Below is a small trained network, with its code and all its weights. Each question gives an input and a target symbol and asks what happens when units are switched off, that is, made to give their printed mean instead of their output.

import numpy as np


def w(rows, s, z=0):
    codes = np.array(rows[::2]) - 128.0
    scale = np.full(codes.shape[1], s)
    scale[-1] = z or s
    return codes * scale


def f(y):
    return y / 2 * (1 + np.tanh(0.7978845608 * (y + 0.044715 * y**3)))


def softmax(a):
    e = np.exp(a - a.max(-1, keepdims=True))
    return e / e.sum(-1, keepdims=True)


def log_softmax(a):
    a = a - a.max(-1, keepdims=True)
    return a - np.log(np.exp(a).sum(-1, keepdims=True))


def net(x, mask):
    ids = ['γεζηλξσφψω'.index(c) for c in x.split()]
    T = len(ids)
    res = E[ids] + P[:T]
    r = res
    for j in range(2):
        rows = slice(2 * j, 2 * j + 2)
        q, k, v = (r @ M[0][rows].T for M in (Q, K, V))
        z = softmax(np.where(np.tri(T) > 0, q @ k.T / 2**0.5, -1e9)) @ v
        o = O[0][rows]
        res = res + np.where(mask[j], z, o[:, -1]) @ o[:, :-1]
    y = f(res @ A[0][:, :-1].T + A[0][:, -1])
    res = res + np.where(mask[2:18], y, B[0][:, -1]) @ B[0][:, :-1]
    return log_softmax(res[-1] @ U[:, :-1].T + U[:, -1])


Q, K, V, O, A, B = {}, {}, {}, {}, {}, {}
E = w([
[55,191,99],'γ',
[141,59,159],'ε',
[30,204,228],'ζ',
[143,56,156],'η',
[150,48,175],'λ',
[181,154,254],'ξ',
[140,12,153],'σ',
[115,22,122],'φ',
[83,46,87],'ψ',
[215,131,27],'ω',
],0.0084)
P = w([
[186,5,144],'0',
[77,24,210],'1',
[105,69,217],'2',
[121,83,201],'3',
[124,134,183],'4',
[125,149,202],'5',
[147,168,185],'6',
[144,189,184],'7',
[140,130,168],'8',
],0.0022)
Q[0] = w([
[113,4,141],'head 1',
[67,83,183],'head 1',
[9,166,105],'head 2',
[102,69,139],'head 2',
],0.018)
K[0] = w([
[191,244,90],'head 1',
[97,196,175],'head 1',
[8,206,124],'head 2',
[146,202,171],'head 2',
],0.015)
V[0] = w([
[109,138,7],'head 1',
[252,104,120],'head 1',
[66,24,70],'head 2',
[72,137,87],'head 2',
],0.015)
O[0] = w([
[114,185,23,77],'head 1',
[247,166,139,176],'head 1',
[148,42,35,255],'head 2',
[79,81,109,87],'head 2',
],0.012,0.0036)
A[0] = w([
[200,111,198,98],'neuron 1',
[92,172,181,26],'neuron 2',
[129,139,119,231],'neuron 3',
[113,205,83,98],'neuron 4',
[148,143,146,200],'neuron 5',
[222,73,63,123],'neuron 6',
[54,141,2,234],'neuron 7',
[133,211,119,70],'neuron 8',
[157,184,56,53],'neuron 9',
[99,186,152,62],'neuron 10',
[212,86,133,42],'neuron 11',
[167,138,170,236],'neuron 12',
[119,124,103,254],'neuron 13',
[113,40,53,84],'neuron 14',
[176,29,134,49],'neuron 15',
[163,67,220,68],'neuron 16',
],0.0062,0.0032)
B[0] = w([
[167,68,78,160],'neuron 1',
[87,57,15,131],'neuron 2',
[148,154,149,153],'neuron 3',
[125,110,61,120],'neuron 4',
[157,172,139,148],'neuron 5',
[118,193,38,255],'neuron 6',
[182,226,250,179],'neuron 7',
[56,121,129,116],'neuron 8',
[168,71,147,148],'neuron 9',
[82,82,51,118],'neuron 10',
[105,81,55,176],'neuron 11',
[185,182,150,171],'neuron 12',
[143,186,183,168],'neuron 13',
[5,249,111,185],'neuron 14',
[34,128,48,182],'neuron 15',
[155,15,59,169],'neuron 16',
],0.012,0.0072)
U = w([
[87,178,253,244],'γ',
[91,97,84,4],'ε',
[14,61,160,228],'ζ',
[90,99,82,13],'η',
[108,86,72,1],'λ',
[196,62,189,123],'ξ',
[75,98,54,131],'σ',
[45,127,55,59],'φ',
[54,179,116,33],'ψ',
[206,213,112,212],'ω',
],0.0048,0.0042)

Each question gives the input, a string of symbols that net reads in full, and the target symbol t.
The units are the heads (2 rows each of Q, K, V and O) and the neurons (one row each of A and B). Each row of codes is followed by its name. A weight is (code - 128) times the scale printed after its matrix; where a second scale follows, it is the last column's (O, A, B and U).
mask holds one flag per unit, heads first, then neurons. A switched-off unit (its flag False) gives its mean, the last column of its rows in O or B, instead of its output. The means were averaged over made-up inputs and are rounded, as every weight is.
A unit's drop is (log p(t) with every unit on - log p(t) with that unit switched off) / (log p(t) with every unit on - log p(t) with every unit switched off).
The circuit of an input: a set's keep is (log p(t) with only the set's units on - log p(t) with every unit switched off) / (log p(t) with every unit on - log p(t) with every unit switched off). Starting from the 12 units with the biggest drops (on a tie, the unit counted first), units are removed one at a time, each time the one whose removal leaves the highest keep (on an exact tie, the one counted first), for as long as the keep stays at least 0.8.
circuit, biggest first: the units of the circuit, biggest drop first
most important unit: the unit with the biggest drop
k most important neurons: the k neurons with the biggest drops, biggest first
which heads matter: for each layer, one digit per head in row order, 1 if its drop is at least 0.15 and else 0, layers parted by /
drop of u: that unit's drop, to one decimal
input ω ψ γ, target γ: which heads matter -> 10
input ω ω η, target ω: circuit, biggest first -> head 1
input η ζ φ γ ε, target γ: which heads matter -> 10
input φ φ σ, target φ: 2 most important neurons -> neuron 14; neuron 15
input ξ λ ψ, target ξ: circuit, biggest first -> head 1; neuron 14; neuron 16
input φ ξ λ, target ξ: circuit, biggest first -> head 1; neuron 16
input ζ ω λ ξ η ψ, target ξ: circuit, biggest first -> head 2; head 1; neuron 14; neuron 6
input ψ λ ω ψ, target ω: circuit, biggest first -> head 1; neuron 7
input φ σ φ, target φ: circuit, biggest first -> head 2; neuron 14; neuron 15
input ξ φ ω σ, target ξ: circuit, biggest first -> head 2; neuron 14; neuron 6
input ψ σ λ η γ σ, target γ: which heads matter -> 10
input γ ψ λ ψ, target γ: which heads matter -> 10
input ε σ ξ ξ ψ ψ σ, target ξ: which heads matter -> 11
input ψ γ ε ζ ψ σ σ η, target ζ: circuit, biggest first -> head 1; neuron 6
input ω ω ψ φ σ λ σ, target ω: circuit, biggest first -> head 1
input λ ξ φ, target ξ: circuit, biggest first -> head 1; neuron 14; neuron 16
input ψ σ ψ, target ψ: 2 most important neurons -> neuron 14; neuron 7
input ξ φ ω φ λ ω ξ λ, target ξ: 2 most important neurons -> neuron 14; neuron 6
input γ λ ζ ζ ψ, target ζ: 2 most important neurons -> neuron 6; neuron 12
input λ ζ ω ξ ε, target ξ: most important unit -> head 2
input σ ω σ ω ω ζ, target ζ: 2 most important neurons -> neuron 2; neuron 6
input ζ φ γ ε ω γ γ, target γ: drop of neuron 6 -> 0.2
input ξ σ σ λ γ ε ξ, target ξ: drop of neuron 6 -> 0.2
input ω φ σ λ, target ω: drop of neuron 6 -> 0.1
